Here is a tiny trained network, its code and every weight. The questions are about switching its units off for an input and a class, where a switched-off unit gives its printed mean instead of its output.

import numpy as np


def w(rows, s, z=0):
    codes = np.array(rows[::2]) - 128.0
    scale = np.full(codes.shape[1], s)
    scale[-1] = z or s
    return codes * scale


def norm(h):
    return h / np.sqrt((h * h).mean(-1, keepdims=True) + 1e-5)


def f(y):
    return np.maximum(y, 0)


def log_softmax(a):
    a = a - a.max(-1, keepdims=True)
    return a - np.log(np.exp(a).sum(-1, keepdims=True))


def net(x, mask):
    res = np.array(x, float).reshape(1, 7) / 4 @ E
    u = 0
    for l in range(2):
        y = f(norm(res) @ A[l][:, :-1].T + A[l][:, -1])
        res = res + np.where(mask[u : u + 8], y, B[l][:, -1]) @ B[l][:, :-1]
        u += 8
    return log_softmax(norm(res)[-1] @ U[:, :-1].T + U[:, -1])


A, B = {}, {}
E = w([
[165,29,66,155,152,148,136],'x0',
[97,87,24,122,40,90,158],'x1',
[49,92,63,147,103,174,190],'x2',
[254,188,60,150,118,153,216],'x3',
[145,166,98,180,34,211,98],'x4',
[111,117,99,119,151,171,130],'x5',
[156,120,106,186,96,111,179],'x6',
],0.0058)
A[0] = w([
[224,179,38,133,217,143,134,27],'L0N0',
[208,167,98,142,145,82,97,147],'L0N1',
[2,104,142,66,23,109,61,163],'L0N2',
[173,131,126,174,131,58,49,51],'L0N3',
[145,115,119,227,118,164,131,163],'L0N4',
[77,89,88,40,145,78,238,2],'L0N5',
[216,101,115,167,117,34,30,22],'L0N6',
[15,115,138,56,199,178,79,23],'L0N7',
],0.0073,0.0046)
B[0] = w([
[169,147,140,171,137,142,150,180],'L0N0',
[149,115,127,140,118,146,130,194],'L0N1',
[160,125,124,171,143,145,120,253],'L0N2',
[137,94,169,75,76,75,156,153],'L0N3',
[130,109,97,74,137,156,134,193],'L0N4',
[108,149,86,161,175,70,136,172],'L0N5',
[148,91,135,107,91,105,91,164],'L0N6',
[141,96,111,115,200,139,7,196],'L0N7',
],0.013,0.0061)
A[1] = w([
[136,111,153,105,103,157,118,135],'L1N0',
[80,125,108,134,172,56,173,78],'L1N1',
[135,82,119,153,108,136,138,120],'L1N2',
[110,159,102,151,91,136,89,128],'L1N3',
[93,193,255,100,171,128,123,1],'L1N4',
[128,169,89,96,100,103,145,216],'L1N5',
[166,146,116,149,137,150,109,156],'L1N6',
[107,165,189,107,188,95,110,104],'L1N7',
],0.012,0.0039)
B[1] = w([
[119,96,161,142,131,2,135,177],'L1N0',
[107,181,84,209,134,5,141,200],'L1N1',
[168,127,129,59,168,127,192,197],'L1N2',
[59,145,117,40,98,118,100,183],'L1N3',
[60,103,147,69,149,108,252,202],'L1N4',
[84,96,147,167,136,135,48,207],'L1N5',
[109,206,173,162,109,111,139,253],'L1N6',
[88,110,142,101,91,203,168,229],'L1N7',
],0.01,0.0048)
U = w([
[202,61,184,93,55,53,115,77],'0',
[85,90,156,123,191,159,40,252],'1',
[105,148,64,201,179,43,165,186],'2',
[66,142,210,85,155,133,239,122],'3',
[71,209,113,125,23,159,126,58],'4',
[249,200,129,184,136,178,207,141],'5',
[120,49,36,108,117,193,204,24],'6',
],0.017,0.0032)

Each question gives the input, the list of numbers given to net, and the class t.
The units are the neurons (one row each of A and B). Each row of codes is followed by its name. A weight is (code - 128) times the scale printed after its matrix; where a second scale follows, it is the last column's (A, B and U).
mask holds one flag per neuron, layer by layer. A switched-off neuron (its flag False) gives its mean, the last column of its row in B, instead of its output. The means were averaged over made-up inputs and are rounded, as every weight is.
A unit's drop is (log p(t) with every unit on - log p(t) with that unit switched off) / (log p(t) with every unit on - log p(t) with every unit switched off).
The circuit of an input: a set's keep is (log p(t) with only the set's units on - log p(t) with every unit switched off) / (log p(t) with every unit on - log p(t) with every unit switched off). Starting from the 12 units with the biggest drops (on a tie, the unit counted first), units are removed one at a time, each time the one whose removal leaves the highest keep (on an exact tie, the one counted first), for as long as the keep stays at least 0.8.
circuit, biggest first: the units of the circuit, biggest drop first
top k neurons: the k neurons with the biggest drops, biggest first
top k neurons in layer l: the k neurons of layer l with the biggest drops, biggest first
drop when u is switched off: that unit's drop, to one decimal
input [-7,2,3,-5,-4,4,1], class 1: circuit, biggest first -> (L0N7)
input [-6,-5,3,2,-8,7,8], class 2: top 2 neurons -> (L1N1, L0N5)
input [-2,-4,-7,3,6,-6,5], class 0: circuit, biggest first -> (L0N3, L0N6)
input [-6,-8,-3,-6,-1,1,-4], class 3: top 3 neurons in layer 1 -> (L1N4, L1N7, L1N5)
input [2,-3,-5,0,-3,-1,-4], class 3: top 4 neurons -> (L1N4, L1N7, L0N2, L0N4)
input [0,-1,-4,3,-5,-3,8], class 0: top 3 neurons -> (L0N6, L0N3, L0N2)
input [4,2,7,7,-3,-4,-2], class 2: top 2 neurons in layer 0 -> (L0N5, L0N2)
input [-8,0,7,-6,-1,-7,3], class 1: top 2 neurons -> (L0N2, L0N7)
input [7,1,-1,6,-6,1,2], class 5: top 2 neurons -> (L0N0, L0N1)
input [8,4,-1,-2,-1,-7,-8], class 0: top 2 neurons -> (L0N6, L1N5)
input [-4,-8,-3,6,-3,1,1], class 3: top 2 neurons -> (L1N4, L0N2)
input [-6,1,-5,2,6,-7,4], class 0: top 2 neurons -> (L0N3, L1N0)
input [-4,1,3,1,1,-8,7], class 4: top 2 neurons -> (L0N5, L1N5)
input [-6,-1,-3,-8,0,-7,1], class 3: circuit, biggest first -> (L1N4)
input [6,7,1,-8,5,-6,1], class 6: top 2 neurons in layer 0 -> (L0N7, L0N2)
input [3,-7,-1,0,-8,1,5], class 3: drop when L1N7 is switched off -> 0.1
input [-4,-5,-2,-4,6,-7,5], class 3: drop when L1N4 is switched off -> 0.4
input [-6,1,8,5,3,-5,4], class 4: drop when L1N5 is switched off -> 0.2
